Below is a small trained network, with its code and all its weights. Each question gives an input and a class and asks what happens when units are switched off, that is, made to give their printed mean instead of their output.

import numpy as np


def w(rows, s, z=0):
    codes = np.array(rows[::2]) - 128.0
    scale = np.full(codes.shape[1], s)
    scale[-1] = z or s
    return codes * scale


def norm(h):
    return h / np.sqrt((h * h).mean(-1, keepdims=True) + 1e-5)


def f(y):
    return np.maximum(y, 0)


def log_softmax(a):
    a = a - a.max(-1, keepdims=True)
    return a - np.log(np.exp(a).sum(-1, keepdims=True))


def net(x, mask):
    res = np.array(x, float).reshape(1, 7) / 4 @ E
    u = 0
    for l in range(4):
        y = f(norm(res) @ A[l][:, :-1].T + A[l][:, -1])
        res = res + np.where(mask[u : u + 7], y, B[l][:, -1]) @ B[l][:, :-1]
        u += 7
    return log_softmax(norm(res)[-1] @ U[:, :-1].T + U[:, -1])


A, B = {}, {}
E = w([
[208,203,82,123,65,76,145,142,126],'x0',
[143,93,89,50,148,165,252,149,170],'x1',
[104,166,50,134,178,141,108,111,115],'x2',
[156,155,126,213,123,227,166,218,70],'x3',
[126,124,128,131,127,132,135,129,127],'x4',
[129,130,129,117,132,125,119,129,130],'x5',
[172,53,87,123,116,168,108,65,54],'x6',
],0.0017)
A[0] = w([
[65,178,2,112,216,109,100,118,97,158],'L0N0',
[160,89,227,95,77,111,140,121,125,132],'L0N1',
[193,131,84,106,82,103,75,162,135,44],'L0N2',
[120,146,161,150,119,83,40,39,134,124],'L0N3',
[174,115,111,18,187,145,193,102,176,79],'L0N4',
[172,65,85,47,83,178,75,110,56,1],'L0N5',
[162,168,154,199,130,189,124,159,69,226],'L0N6',
],0.0035,0.0021)
B[0] = w([
[200,75,198,118,45,165,116,130,193,204],'L0N0',
[164,125,86,127,85,198,77,118,208,186],'L0N1',
[93,184,158,99,116,167,162,68,91,156],'L0N2',
[75,91,52,143,91,108,149,172,111,203],'L0N3',
[52,101,67,180,62,125,175,174,102,205],'L0N4',
[141,153,154,253,197,73,204,70,214,172],'L0N5',
[119,50,47,92,118,79,119,137,134,253],'L0N6',
],0.0042,0.0035)
A[1] = w([
[194,205,107,108,128,117,147,117,91,121],'L1N0',
[206,210,124,158,231,203,80,125,19,11],'L1N1',
[168,162,246,11,244,201,84,54,99,10],'L1N2',
[252,250,169,199,255,220,103,69,55,3],'L1N3',
[167,149,90,165,57,75,166,124,136,140],'L1N4',
[58,69,125,141,154,162,86,120,138,136],'L1N5',
[80,98,145,138,59,75,157,185,168,153],'L1N6',
],0.0041,0.0065)
B[1] = w([
[129,146,154,130,131,147,151,96,105,141],'L1N0',
[148,127,107,155,158,85,133,173,111,128],'L1N1',
[216,108,67,29,186,152,193,66,109,128],'L1N2',
[161,143,2,154,121,70,102,62,52,128],'L1N3',
[103,131,144,106,152,157,125,124,116,224],'L1N4',
[136,176,144,102,114,141,149,113,104,185],'L1N5',
[144,125,89,118,161,133,116,101,130,255],'L1N6',
],0.0073,0.0055)
A[2] = w([
[120,56,145,131,169,200,115,194,130,175],'L2N0',
[37,77,244,124,178,202,114,110,111,44],'L2N1',
[116,148,148,217,112,98,2,83,108,129],'L2N2',
[113,212,122,122,232,98,131,193,255,78],'L2N3',
[203,125,130,171,39,201,85,116,246,38],'L2N4',
[72,139,96,186,65,87,18,129,69,78],'L2N5',
[109,107,37,116,125,183,162,52,114,254],'L2N6',
],0.0032,0.0012)
B[2] = w([
[155,182,135,113,110,49,88,164,103,162],'L2N0',
[180,230,133,117,67,110,192,62,85,136],'L2N1',
[139,90,109,135,137,147,251,122,159,149],'L2N2',
[160,64,185,254,138,121,140,23,92,145],'L2N3',
[164,125,210,118,147,197,64,210,208,152],'L2N4',
[114,91,117,65,157,217,225,156,164,157],'L2N5',
[110,161,172,106,192,110,53,141,134,255],'L2N6',
],0.0035,0.0069)
A[3] = w([
[162,186,117,151,148,116,146,253,63,114],'L3N0',
[75,223,196,101,23,113,179,96,104,1],'L3N1',
[122,88,79,108,99,130,219,158,176,99],'L3N2',
[80,160,116,217,12,38,150,142,89,75],'L3N3',
[110,192,129,76,174,201,125,76,139,233],'L3N4',
[189,91,133,243,175,91,141,55,126,105],'L3N5',
[198,136,112,191,142,210,127,160,69,73],'L3N6',
],0.0037,0.0028)
B[3] = w([
[96,91,137,51,104,96,73,3,145,154],'L3N0',
[231,134,117,127,191,124,147,176,91,130],'L3N1',
[93,86,114,245,89,150,104,174,69,152],'L3N2',
[122,39,142,168,114,168,216,139,106,128],'L3N3',
[173,165,152,162,110,115,120,185,68,253],'L3N4',
[198,86,172,215,245,31,162,165,118,146],'L3N5',
[92,125,149,135,124,75,129,60,239,151],'L3N6',
],0.0043,0.0066)
U = w([
[35,50,18,196,54,201,250,206,69,151],'0',
[167,126,132,128,177,110,83,157,105,229],'1',
[179,87,201,246,196,45,211,68,169,92],'2',
[154,134,122,107,169,128,83,153,103,169],'3',
[54,88,70,24,101,46,57,33,181,74],'4',
[165,254,204,88,29,142,210,97,40,91],'5',
[182,83,186,132,46,223,87,196,227,76],'6',
[43,177,169,135,40,80,165,184,180,2],'7',
],0.0073,0.0071)

Each question gives the input, the list of numbers given to net, and the class t.
The units are the neurons (one row each of A and B). Each row of codes is followed by its name. A weight is (code - 128) times the scale printed after its matrix; where a second scale follows, it is the last column's (A, B and U).
mask holds one flag per neuron, layer by layer. A switched-off neuron (its flag False) gives its mean, the last column of its row in B, instead of its output. The means were averaged over made-up inputs and are rounded, as every weight is.
A unit's drop is (log p(t) with every unit on - log p(t) with that unit switched off) / (log p(t) with every unit on - log p(t) with every unit switched off).
The circuit of an input: a set's keep is (log p(t) with only the set's units on - log p(t) with every unit switched off) / (log p(t) with every unit on - log p(t) with every unit switched off). Starting from the 12 units with the biggest drops (on a tie, the unit counted first), units are removed one at a time, each time the one whose removal leaves the highest keep (on an exact tie, the one counted first), for as long as the keep stays at least 0.8.
circuit, biggest first: the units of the circuit, biggest drop first
most important unit: the unit with the biggest drop
top k neurons: the k neurons with the biggest drops, biggest first
k most important neurons of layer l: the k neurons of layer l with the biggest drops, biggest first
input [6,-8,-4,-3,-2,8,-8], class 0: circuit, biggest first : L0N3; L2N6; L2N5; L3N2
input [8,7,7,-4,7,-1,-8], class 2: 2 most important neurons of layer 2 : L2N3; L2N5
input [2,-1,8,4,4,-6,-6], class 6: top 2 neurons : L0N0; L2N4
input [8,-3,7,-7,-1,-2,-1], class 5: top 2 neurons : L0N6; L0N2
input [-7,-7,6,-2,6,-6,2], class 0: most important unit : L0N3
input [0,6,1,2,-3,3,0], class 0: top 3 neurons : L0N4; L3N2; L2N4
input [-8,1,3,-7,4,5,5], class 5: circuit, biggest first : L1N5; L0N6; L2N1
input [2,-5,8,-7,-2,-4,1], class 6: circuit, biggest first : L0N0; L2N4
input [-6,-7,-6,2,0,8,-8], class 2: top 3 neurons : L2N3; L0N4; L1N6
input [-8,0,-4,-1,-6,0,5], class 5: circuit, biggest first : L1N5; L2N1
input [6,-6,0,7,6,-2,3], class 4: top 2 neurons : L3N0; L3N6
input [3,-2,7,2,0,-6,7], class 2: circuit, biggest first : L0N5; L3N5
input [-3,7,8,5,-4,-3,2], class 6: 2 most important neurons of layer 1 : L1N4; L1N6
input [6,3,-8,-2,-6,-1,5], class 6: circuit, biggest first : L0N1
input [5,-6,-6,2,2,-6,3], class 0: top 3 neurons : L0N0; L2N5; L2N2
input [8,2,-4,-4,6,-4,4], class 5: 2 most important neurons of layer 0 : L0N2; L0N6
input [2,6,-7,-2,-6,6,2], class 6: top 4 neurons : L0N1; L0N6; L0N3; L2N4
input [0,-7,2,6,2,-3,8], class 2: top 3 neurons : L0N5; L0N4; L3N6
input [7,-4,-4,0,5,-4,-8], class 2: circuit, biggest first : L2N3; L3N5
input [-6,7,4,-1,7,-2,-6], class 0: circuit, biggest first : L0N4
input [1,2,-5,0,1,4,3], class 6: top 2 neurons : L0N1; L2N4
input [8,-6,-2,1,-6,-2,-7], class 5: 2 most important neurons of layer 1 : L1N4; L1N0
input [4,6,-5,-4,6,2,3], class 0: top 3 neurons : L0N4; L0N0; L3N2
input [0,-1,-3,7,-5,-6,-7], class 2: top 4 neurons : L2N3; L0N4; L0N3; L3N5
input [-4,-3,7,3,1,5,-6], class 6: top 4 neurons : L0N0; L2N4; L1N4; L0N5
input [-6,-6,-8,-4,-3,0,-6], class 6: circuit, biggest first : L0N1; L2N6; L2N4
input [-7,1,-2,8,-4,1,-4], class 4: most important unit : L3N0
